Below are the code and all the weights of a small trained network. Each question names an input and a target symbol and asks about switching units off, where a switched-off unit gives its printed mean instead of its output.

import numpy as np


def w(rows, s, z=0):
    codes = np.array(rows[::2]) - 128.0
    scale = np.full(codes.shape[1], s)
    scale[-1] = z or s
    return codes * scale


def f(y):
    return y / 2 * (1 + np.tanh(0.7978845608 * (y + 0.044715 * y**3)))


def softmax(a):
    e = np.exp(a - a.max(-1, keepdims=True))
    return e / e.sum(-1, keepdims=True)


def log_softmax(a):
    a = a - a.max(-1, keepdims=True)
    return a - np.log(np.exp(a).sum(-1, keepdims=True))


def net(x, mask):
    ids = ['ΓΔΘΣΨΩαεζηλμξπτφ'.index(c) for c in x.split()]
    T = len(ids)
    res = E[ids] + P[:T]
    u = 0
    for l in range(2):
        r = res
        for j in range(3):
            rows = slice(2 * j, 2 * j + 2)
            q, k, v = (r @ M[l][rows].T for M in (Q, K, V))
            z = softmax(np.where(np.tri(T) > 0, q @ k.T / 2**0.5, -1e9)) @ v
            o = O[l][rows]
            res = res + np.where(mask[u + j], z, o[:, -1]) @ o[:, :-1]
        u += 3
        y = f(res @ A[l][:, :-1].T + A[l][:, -1])
        res = res + np.where(mask[u : u + 12], y, B[l][:, -1]) @ B[l][:, :-1]
        u += 12
    return log_softmax(res[-1] @ U[:, :-1].T + U[:, -1])


Q, K, V, O, A, B = {}, {}, {}, {}, {}, {}
E = w([
[128,146,127,100],'Γ',
[114,173,47,121],'Δ',
[91,167,71,87],'Θ',
[188,157,83,110],'Σ',
[179,161,124,168],'Ψ',
[25,171,150,131],'Ω',
[118,147,63,159],'α',
[200,138,200,145],'ε',
[161,114,161,177],'ζ',
[37,62,124,132],'η',
[123,49,147,122],'λ',
[133,108,103,213],'μ',
[209,97,109,104],'ξ',
[178,67,138,28],'π',
[119,196,180,119],'τ',
[154,250,162,143],'φ',
],0.018)
P = w([
[186,109,65,40],'0',
[160,81,6,55],'1',
[168,64,42,76],'2',
[160,52,89,79],'3',
[163,48,176,81],'4',
[160,70,236,64],'5',
[163,90,250,36],'6',
[171,143,145,69],'7',
],0.0023)
Q[0] = w([
[110,98,119,245],'0.h0',
[79,148,125,149],'0.h0',
[131,115,231,83],'0.h1',
[170,156,119,114],'0.h1',
[160,220,196,79],'0.h2',
[202,191,135,133],'0.h2',
],0.011)
K[0] = w([
[165,3,115,81],'0.h0',
[161,73,155,199],'0.h0',
[116,49,133,128],'0.h1',
[168,124,196,112],'0.h1',
[111,214,96,61],'0.h2',
[23,187,11,128],'0.h2',
],0.0083)
V[0] = w([
[219,92,141,130],'0.h0',
[126,79,108,108],'0.h0',
[165,197,135,71],'0.h1',
[113,254,133,161],'0.h1',
[159,120,109,110],'0.h2',
[179,92,178,112],'0.h2',
],0.0054)
O[0] = w([
[13,145,68,116,180],'0.h0',
[82,178,189,107,158],'0.h0',
[92,57,28,253,140],'0.h1',
[71,19,132,48,230],'0.h1',
[90,130,131,131,186],'0.h2',
[84,57,144,235,1],'0.h2',
],0.0031,0.00083)
A[0] = w([
[110,125,154,130,130],'0.n0',
[53,61,78,115,41],'0.n1',
[56,65,87,106,45],'0.n2',
[117,133,131,8,169],'0.n3',
[139,2,181,83,18],'0.n4',
[80,165,146,169,70],'0.n5',
[224,182,120,204,2],'0.n6',
[68,97,167,56,67],'0.n7',
[53,133,177,208,97],'0.n8',
[56,52,80,142,85],'0.n9',
[31,236,193,184,125],'0.n10',
[140,137,82,49,195],'0.n11',
],0.0082,0.0045)
B[0] = w([
[123,125,120,107,116],'0.n0',
[123,139,184,133,131],'0.n1',
[108,158,209,134,122],'0.n2',
[154,133,54,149,184],'0.n3',
[134,134,172,2,150],'0.n4',
[124,142,111,70,102],'0.n5',
[70,141,190,136,132],'0.n6',
[62,141,104,72,103],'0.n7',
[88,144,71,23,126],'0.n8',
[126,119,179,131,173],'0.n9',
[179,144,73,52,173],'0.n10',
[147,142,123,196,253],'0.n11',
],0.0084,0.0026)
Q[1] = w([
[85,69,193,67],'1.h0',
[155,221,66,127],'1.h0',
[113,36,91,128],'1.h1',
[124,105,153,120],'1.h1',
[68,90,157,98],'1.h2',
[38,116,177,5],'1.h2',
],0.011)
K[1] = w([
[132,103,55,229],'1.h0',
[186,181,219,44],'1.h0',
[165,171,200,102],'1.h1',
[153,158,66,105],'1.h1',
[97,61,52,169],'1.h2',
[81,85,21,254],'1.h2',
],0.0086)
V[1] = w([
[84,153,78,160],'1.h0',
[40,91,124,92],'1.h0',
[19,197,126,186],'1.h1',
[48,1,106,166],'1.h1',
[143,15,77,117],'1.h2',
[115,141,67,51],'1.h2',
],0.0089)
O[1] = w([
[71,168,70,138,146],'1.h0',
[78,37,104,98,4],'1.h0',
[21,169,95,197,115],'1.h1',
[83,2,59,175,115],'1.h1',
[181,82,61,123,106],'1.h2',
[113,152,80,10,140],'1.h2',
],0.0079,0.0028)
A[1] = w([
[95,187,155,218,142],'1.n0',
[19,102,142,152,91],'1.n1',
[101,79,201,155,76],'1.n2',
[134,51,133,120,99],'1.n3',
[110,168,109,46,147],'1.n4',
[217,111,121,248,122],'1.n5',
[136,104,130,151,124],'1.n6',
[124,119,49,163,117],'1.n7',
[106,38,68,106,9],'1.n8',
[105,172,188,100,153],'1.n9',
[207,105,159,109,64],'1.n10',
[105,72,120,155,166],'1.n11',
],0.011,0.013)
B[1] = w([
[48,137,157,123,236],'1.n0',
[131,109,160,199,129],'1.n1',
[82,171,76,99,127],'1.n2',
[130,156,79,104,136],'1.n3',
[121,83,111,233,183],'1.n4',
[130,159,161,20,254],'1.n5',
[111,114,142,93,135],'1.n6',
[79,137,112,78,193],'1.n7',
[148,170,254,216,129],'1.n8',
[159,58,124,153,178],'1.n9',
[71,138,100,208,143],'1.n10',
[99,63,168,72,177],'1.n11',
],0.009,0.0089)
U = w([
[187,158,111,67,112],'Γ',
[63,202,63,66,52],'Δ',
[70,192,50,96,92],'Θ',
[197,202,104,59,2],'Σ',
[138,182,220,66,59],'Ψ',
[76,108,52,173,15],'Ω',
[44,104,128,65,234],'α',
[137,154,227,189,177],'ε',
[145,148,211,69,47],'ζ',
[62,44,165,163,43],'η',
[122,2,183,117,132],'λ',
[103,54,155,73,194],'μ',
[222,31,121,69,204],'ξ',
[126,57,33,197,102],'π',
[215,123,64,141,132],'τ',
[131,177,167,229,200],'φ',
],0.0075,0.0069)

Each question gives the input, a string of symbols that net reads in full, and the target symbol t.
The units are the heads (2 rows each of Q, K, V and O) and the neurons (one row each of A and B). Each row of codes is followed by its name. A weight is (code - 128) times the scale printed after its matrix; where a second scale follows, it is the last column's (O, A, B and U).
mask holds one flag per unit, layer by layer, with each layer's heads first. A switched-off unit (its flag False) gives its mean, the last column of its rows in O or B, instead of its output. The means were averaged over made-up inputs and are rounded, as every weight is.
A unit's drop is (log p(t) with every unit on - log p(t) with that unit switched off) / (log p(t) with every unit on - log p(t) with every unit switched off).
The circuit of an input: a set's keep is (log p(t) with only the set's units on - log p(t) with every unit switched off) / (log p(t) with every unit on - log p(t) with every unit switched off). Starting from the 12 units with the biggest drops (on a tie, the unit counted first), units are removed one at a time, each time the one whose removal leaves the highest keep (on an exact tie, the one counted first), for as long as the keep stays at least 0.8.
circuit, biggest first: the units of the circuit, biggest drop first
top k neurons: the k neurons with the biggest drops, biggest first
k most important neurons of layer l: the k neurons of layer l with the biggest drops, biggest first
drop of u: that unit's drop, to one decimal
input μ μ α μ π μ λ, target ξ: circuit, biggest first : [1.n0; 1.h1]
input μ α μ λ α Γ, target ξ: top 3 neurons : [1.n0; 0.n4; 0.n3]
input α μ ε, target Ψ: circuit, biggest first : [1.n5; 1.h2; 1.n4]
input α Γ μ, target α: 2 most important neurons of layer 0 : [0.n10; 0.n4]
input α α η, target η: top 2 neurons : [1.n1; 1.n5]
input α λ λ α Δ, target ξ: top 2 neurons : [1.n0; 0.n4]
input α τ α τ π λ α, target ξ: circuit, biggest first : [0.n4; 1.h0; 1.h2]
input μ λ ξ π Δ λ, target ξ: circuit, biggest first : [1.h1]
input μ Δ α φ Ψ, target ε: circuit, biggest first : [1.h2; 0.n6]
input α α α ξ α Ψ, target Ψ: 3 most important neurons of layer 1 : [1.n5; 1.n4; 1.n0]
input α α μ α α ε η, target λ: 3 most important neurons of layer 1 : [1.n9; 1.n1; 1.n0]
input λ α μ φ Δ α, target φ: top 2 neurons : [1.n5; 0.n10]
input μ α ε ε, target Ψ: top 2 neurons : [1.n5; 1.n4]
input μ μ ε ζ μ λ α Γ, target ξ: top neuron : [0.n4]
input λ λ μ, target ξ: 2 most important neurons of layer 0 : [0.n4; 0.n11]
input ε μ α μ Δ μ, target α: 2 most important neurons of layer 1 : [1.n5; 1.n0]
input λ Δ μ Σ ε α α α, target Ψ: 2 most important neurons of layer 1 : [1.n5; 1.n4]
input μ ξ τ φ α μ Δ, target φ: drop of 1.n5 : 0.3
input α α μ ε α φ Ω, target π: drop of 1.n2 : 0.0
input φ μ α α μ φ ε μ, target ε: drop of 0.n10 : 0.2
input π α μ ε μ η, target λ: drop of 0.h1 : -0.1
input μ ξ ζ α μ φ Θ, target φ: top neuron : [1.n5]
